Below are the code and all the weights of a small trained network. Each question names an input and a class and asks about switching units off, where a switched-off unit gives its printed mean instead of its output.

import numpy as np


def w(rows, s, z=0):
    codes = np.array(rows[::2]) - 128.0
    scale = np.full(codes.shape[1], s)
    scale[-1] = z or s
    return codes * scale


def f(y):
    return np.maximum(y, 0)


def log_softmax(a):
    a = a - a.max(-1, keepdims=True)
    return a - np.log(np.exp(a).sum(-1, keepdims=True))


def net(x, mask):
    res = np.array(x, float).reshape(1, 5) / 4 @ E
    y = f(res @ A[0][:, :-1].T + A[0][:, -1])
    res = res + np.where(mask, y, B[0][:, -1]) @ B[0][:, :-1]
    return log_softmax(res[-1] @ U[:, :-1].T + U[:, -1])


A, B = {}, {}
E = w([
[239,100,29,170],'x0',
[65,190,14,53],'x1',
[51,23,89,156],'x2',
[176,44,141,1],'x3',
[128,128,128,128],'x4',
],0.0094)
A[0] = w([
[210,181,136,85,65],'neuron 1',
[177,65,183,172,154],'neuron 2',
[67,100,97,209,117],'neuron 3',
[102,21,110,93,115],'neuron 4',
[74,128,165,81,117],'neuron 5',
[218,83,60,160,63],'neuron 6',
[164,60,177,94,155],'neuron 7',
[81,119,195,119,117],'neuron 8',
[170,69,193,133,157],'neuron 9',
[195,119,160,44,152],'neuron 10',
[203,68,75,102,150],'neuron 11',
[184,234,148,165,71],'neuron 12',
[59,187,124,202,131],'neuron 13',
[170,77,181,109,146],'neuron 14',
[85,91,101,182,64],'neuron 15',
[94,178,76,207,149],'neuron 16',
[60,138,202,130,94],'neuron 17',
[158,87,145,50,90],'neuron 18',
[119,162,161,247,105],'neuron 19',
[103,70,108,156,5],'neuron 20',
[184,110,101,151,93],'neuron 21',
[102,43,118,92,118],'neuron 22',
[183,160,157,73,59],'neuron 23',
[195,112,84,181,156],'neuron 24',
[151,120,48,133,165],'neuron 25',
[92,65,109,144,115],'neuron 26',
[96,142,49,90,124],'neuron 27',
[197,88,100,149,70],'neuron 28',
[101,134,65,53,152],'neuron 29',
[83,104,199,36,99],'neuron 30',
[146,98,190,196,117],'neuron 31',
[182,184,180,77,87],'neuron 32',
[119,126,71,18,131],'neuron 33',
[190,114,66,139,74],'neuron 34',
[179,71,171,170,149],'neuron 35',
[91,160,27,114,179],'neuron 36',
[73,52,92,166,117],'neuron 37',
[155,51,125,39,92],'neuron 38',
],0.013,0.0029)
B[0] = w([
[54,201,140,217,213],'neuron 1',
[160,218,144,61,227],'neuron 2',
[122,161,74,231,210],'neuron 3',
[54,184,113,242,228],'neuron 4',
[118,65,189,70,197],'neuron 5',
[78,39,209,112,240],'neuron 6',
[196,124,19,138,216],'neuron 7',
[86,69,204,53,200],'neuron 8',
[211,218,132,16,218],'neuron 9',
[144,103,64,225,235],'neuron 10',
[114,47,175,147,241],'neuron 11',
[46,188,106,234,232],'neuron 12',
[186,57,102,130,233],'neuron 13',
[220,176,47,78,205],'neuron 14',
[70,175,109,193,183],'neuron 15',
[200,41,76,130,230],'neuron 16',
[80,50,204,90,215],'neuron 17',
[150,76,83,226,215],'neuron 18',
[234,50,4,157,240],'neuron 19',
[70,180,169,184,170],'neuron 20',
[86,84,187,96,187],'neuron 21',
[98,144,103,222,211],'neuron 22',
[62,173,147,220,197],'neuron 23',
[82,71,164,101,218],'neuron 24',
[94,95,168,82,212],'neuron 25',
[72,219,145,168,188],'neuron 26',
[205,190,169,69,223],'neuron 27',
[107,67,194,64,201],'neuron 28',
[212,215,104,55,234],'neuron 29',
[89,2,191,124,234],'neuron 30',
[161,215,131,20,215],'neuron 31',
[34,178,157,218,215],'neuron 32',
[216,176,78,38,253],'neuron 33',
[72,76,189,96,209],'neuron 34',
[170,205,132,24,217],'neuron 35',
[178,177,163,45,247],'neuron 36',
[46,229,130,172,211],'neuron 37',
[188,60,51,211,243],'neuron 38',
],0.0095,0.011)
U = w([
[235,223,108,12,210],'0',
[212,51,23,189,197],'1',
[54,4,237,55,1],'2',
[45,244,123,241,9],'3',
],0.014,0.0047)

Each question gives the input, the list of numbers given to net, and the class t.
The units are the neurons (one row each of A and B). Each row of codes is followed by its name. A weight is (code - 128) times the scale printed after its matrix; where a second scale follows, it is the last column's (A, B and U).
mask holds one flag per neuron, in row order. A switched-off neuron (its flag False) gives its mean, the last column of its row in B, instead of its output. The means were averaged over made-up inputs and are rounded, as every weight is.
A unit's drop is (log p(t) with every unit on - log p(t) with that unit switched off) / (log p(t) with every unit on - log p(t) with every unit switched off).
The circuit of an input: a set's keep is (log p(t) with only the set's units on - log p(t) with every unit switched off) / (log p(t) with every unit on - log p(t) with every unit switched off). Starting from the 12 units with the biggest drops (on a tie, the unit counted first), units are removed one at a time, each time the one whose removal leaves the highest keep (on an exact tie, the one counted first), for as long as the keep stays at least 0.8.
circuit, biggest first: the units of the circuit, biggest drop first
top k neurons: the k neurons with the biggest drops, biggest first
drop of u: that unit's drop, to one decimal
input [-6,-8,5,-8,1], class 0: circuit, biggest first : [neuron 31]
input [8,0,8,-7,-3], class 2: top 2 neurons : [neuron 6; neuron 24]
input [-3,7,8,2,6], class 3: top 3 neurons : [neuron 4; neuron 37; neuron 22]
input [-7,1,-8,-3,-4], class 3: top 3 neurons : [neuron 12; neuron 32; neuron 6]
input [-8,-4,7,-8,3], class 1: top 3 neurons : [neuron 19; neuron 3; neuron 13]
input [3,-5,2,5,-5], class 0: top 3 neurons : [neuron 9; neuron 35; neuron 2]
input [7,4,-8,-5,3], class 3: top 4 neurons : [neuron 12; neuron 1; neuron 30; neuron 17]
input [-6,-3,1,6,-4], class 1: top 2 neurons : [neuron 7; neuron 38]
input [-6,5,0,-2,-6], class 2: top 2 neurons : [neuron 17; neuron 9]
input [-4,6,1,-6,7], class 0: top 2 neurons : [neuron 36; neuron 38]
input [-7,4,7,-4,6], class 2: top 3 neurons : [neuron 17; neuron 5; neuron 8]
input [6,8,2,-8,4], class 0: top 3 neurons : [neuron 36; neuron 27; neuron 38]
input [-5,-7,-8,3,-1], class 3: top 2 neurons : [neuron 32; neuron 23]
input [5,-1,6,-3,-8], class 3: circuit, biggest first : [neuron 37]
input [-5,-6,-4,-3,-2], class 0: drop of neuron 21 : 0.0
input [4,-7,-1,-6,8], class 0: drop of neuron 31 : 0.5
input [4,-3,-1,0,8], class 2: drop of neuron 6 : 0.2
